Below are the code and all the weights of a small trained network. Each question names an input and a class and asks about switching units off, where a switched-off unit gives its printed mean instead of its output.

import numpy as np


def w(rows, s, z=0):
    codes = np.array(rows[::2]) - 128.0
    scale = np.full(codes.shape[1], s)
    scale[-1] = z or s
    return codes * scale


def f(y):
    return y / 2 * (1 + np.tanh(0.7978845608 * (y + 0.044715 * y**3)))


def log_softmax(a):
    a = a - a.max(-1, keepdims=True)
    return a - np.log(np.exp(a).sum(-1, keepdims=True))


def net(x, mask):
    res = np.array(x, float).reshape(1, 8) / 4 @ E
    y = f(res @ A[0][:, :-1].T + A[0][:, -1])
    res = res + np.where(mask, y, B[0][:, -1]) @ B[0][:, :-1]
    return log_softmax(res[-1] @ U[:, :-1].T + U[:, -1])


A, B = {}, {}
E = w([
[220,122,148,6,41,80,79],'x0',
[81,154,9,188,37,125,131],'x1',
[203,130,173,174,128,211,81],'x2',
[193,43,173,237,80,143,158],'x3',
[154,237,124,109,114,148,254],'x4',
[120,74,138,60,62,216,202],'x5',
[234,88,29,137,182,221,122],'x6',
[203,170,68,171,162,129,240],'x7',
],0.0071)
A[0] = w([
[194,129,147,147,80,130,166,159],'neuron 0',
[121,160,128,148,51,144,106,142],'neuron 1',
[101,132,159,61,93,175,185,226],'neuron 2',
[67,161,97,65,2,125,125,131],'neuron 3',
[126,182,131,153,140,127,155,61],'neuron 4',
[108,217,174,232,158,162,213,189],'neuron 5',
[19,53,151,182,21,123,186,171],'neuron 6',
[96,122,203,107,156,56,82,108],'neuron 7',
[120,121,218,18,84,176,74,208],'neuron 8',
[138,195,82,91,176,82,139,254],'neuron 9',
[161,87,150,164,211,140,140,195],'neuron 10',
[155,68,123,114,162,177,160,230],'neuron 11',
[206,184,105,91,219,133,100,129],'neuron 12',
[54,157,147,104,185,97,90,153],'neuron 13',
[208,115,152,171,199,128,136,141],'neuron 14',
[168,102,151,154,212,146,135,185],'neuron 15',
[112,187,142,191,152,148,160,155],'neuron 16',
[42,146,131,102,184,74,92,124],'neuron 17',
[60,97,144,174,130,169,62,69],'neuron 18',
[124,125,55,191,142,133,109,151],'neuron 19',
[59,77,114,171,117,114,89,98],'neuron 20',
[173,105,123,162,247,98,149,152],'neuron 21',
[65,152,84,132,147,86,145,94],'neuron 22',
[117,109,177,102,152,201,234,196],'neuron 23',
[179,73,198,119,107,125,63,91],'neuron 24',
[6,157,202,62,217,63,69,205],'neuron 25',
[186,43,243,120,76,134,80,160],'neuron 26',
[197,201,153,76,124,82,233,191],'neuron 27',
[118,115,41,196,125,104,143,35],'neuron 28',
],0.0093,0.0038)
B[0] = w([
[102,114,144,112,97,85,113,180],'neuron 0',
[127,111,136,115,150,99,138,163],'neuron 1',
[92,123,108,107,163,117,173,206],'neuron 2',
[96,100,116,145,152,126,181,221],'neuron 3',
[138,178,119,141,132,138,107,149],'neuron 4',
[107,238,144,139,173,169,157,245],'neuron 5',
[63,73,115,105,139,1,190,243],'neuron 6',
[168,104,165,137,70,155,91,180],'neuron 7',
[100,180,212,147,175,184,104,230],'neuron 8',
[107,136,154,105,70,163,133,205],'neuron 9',
[86,78,145,168,201,78,142,185],'neuron 10',
[101,108,126,173,156,108,166,185],'neuron 11',
[67,111,139,108,111,73,160,186],'neuron 12',
[135,95,181,134,78,140,120,179],'neuron 13',
[115,96,189,173,150,99,109,186],'neuron 14',
[111,106,156,145,169,87,131,181],'neuron 15',
[112,178,145,157,153,142,119,188],'neuron 16',
[109,81,190,135,73,113,129,183],'neuron 17',
[157,111,117,89,69,88,127,170],'neuron 18',
[89,167,179,98,158,146,164,190],'neuron 19',
[120,102,123,81,126,88,177,175],'neuron 20',
[103,86,187,166,136,93,104,190],'neuron 21',
[116,139,126,163,92,101,140,175],'neuron 22',
[95,46,80,109,208,126,177,207],'neuron 23',
[164,169,189,182,119,168,64,189],'neuron 24',
[125,52,204,81,60,162,88,235],'neuron 25',
[152,154,217,195,90,118,73,231],'neuron 26',
[129,136,132,11,56,110,149,229],'neuron 27',
[108,197,149,115,143,134,162,183],'neuron 28',
],0.0088,0.011)
U = w([
[126,145,107,45,156,172,130,86],'0',
[214,88,130,197,124,159,23,19],'1',
[143,211,160,144,115,156,86,89],'2',
[155,100,4,73,85,66,149,24],'3',
[90,113,117,162,253,109,141,254],'4',
[121,54,156,86,57,88,110,194],'5',
],0.011,0.0028)

Each question gives the input, the list of numbers given to net, and the class t.
The units are the neurons (one row each of A and B). Each row of codes is followed by its name. A weight is (code - 128) times the scale printed after its matrix; where a second scale follows, it is the last column's (A, B and U).
mask holds one flag per neuron, in row order. A switched-off neuron (its flag False) gives its mean, the last column of its row in B, instead of its output. The means were averaged over made-up inputs and are rounded, as every weight is.
A unit's drop is (log p(t) with every unit on - log p(t) with that unit switched off) / (log p(t) with every unit on - log p(t) with every unit switched off).
The circuit of an input: a set's keep is (log p(t) with only the set's units on - log p(t) with every unit switched off) / (log p(t) with every unit on - log p(t) with every unit switched off). Starting from the 12 units with the biggest drops (on a tie, the unit counted first), units are removed one at a time, each time the one whose removal leaves the highest keep (on an exact tie, the one counted first), for as long as the keep stays at least 0.8.
circuit, biggest first: the units of the circuit, biggest drop first
unit that matters most: the unit with the biggest drop
top k neurons: the k neurons with the biggest drops, biggest first
drop of u: that unit's drop, to one decimal
input [5,-8,7,-1,4,-2,5,-4], class 2: circuit, biggest first	(neuron 8)
input [8,6,-5,6,7,-7,-3,8], class 3: circuit, biggest first	(neuron 8; neuron 26; neuron 25)
input [8,0,-3,-4,-2,0,6,6], class 3: circuit, biggest first	(neuron 25; neuron 26; neuron 8)
input [2,-2,8,-8,-1,-1,7,-8], class 2: top 4 neurons	(neuron 8; neuron 12; neuron 23; neuron 21)
input [-4,-6,-1,-5,8,1,-4,-1], class 0: top 4 neurons	(neuron 5; neuron 6; neuron 26; neuron 23)
input [2,-6,-3,-3,-3,5,2,7], class 4: top 2 neurons	(neuron 25; neuron 23)
input [1,2,5,5,5,-2,2,0], class 2: top 2 neurons	(neuron 6; neuron 3)
input [3,5,8,5,-3,-7,2,5], class 4: top 3 neurons	(neuron 19; neuron 25; neuron 10)
input [2,8,-4,-7,-2,5,7,4], class 3: top 2 neurons	(neuron 8; neuron 5)
input [2,7,-7,8,6,-2,-6,8], class 3: top 2 neurons	(neuron 27; neuron 6)
input [3,6,-1,-6,6,-4,0,3], class 0: top 2 neurons	(neuron 6; neuron 9)
input [-3,3,7,1,-6,6,-5,4], class 4: top 2 neurons	(neuron 25; neuron 27)
input [-5,-2,-8,-6,7,6,4,2], class 0: top 2 neurons	(neuron 27; neuron 6)
input [-3,-2,-2,-4,4,5,-8,6], class 0: unit that matters most	neuron 5
input [2,5,-6,-2,5,-1,8,-2], class 3: top 2 neurons	(neuron 8; neuron 5)
input [0,-5,3,-4,7,5,-7,-2], class 0: drop of neuron 8	0.4
input [7,6,8,-1,3,5,0,-3], class 2: drop of neuron 25	0.1
input [-6,-8,-3,-1,0,3,-7,3], class 5: drop of neuron 25	1.4
input [-5,2,-7,-5,-1,5,-7,7], class 5: top 2 neurons	(neuron 25; neuron 17)
input [3,-4,-6,-3,-2,8,8,2], class 4: unit that matters most	neuron 11
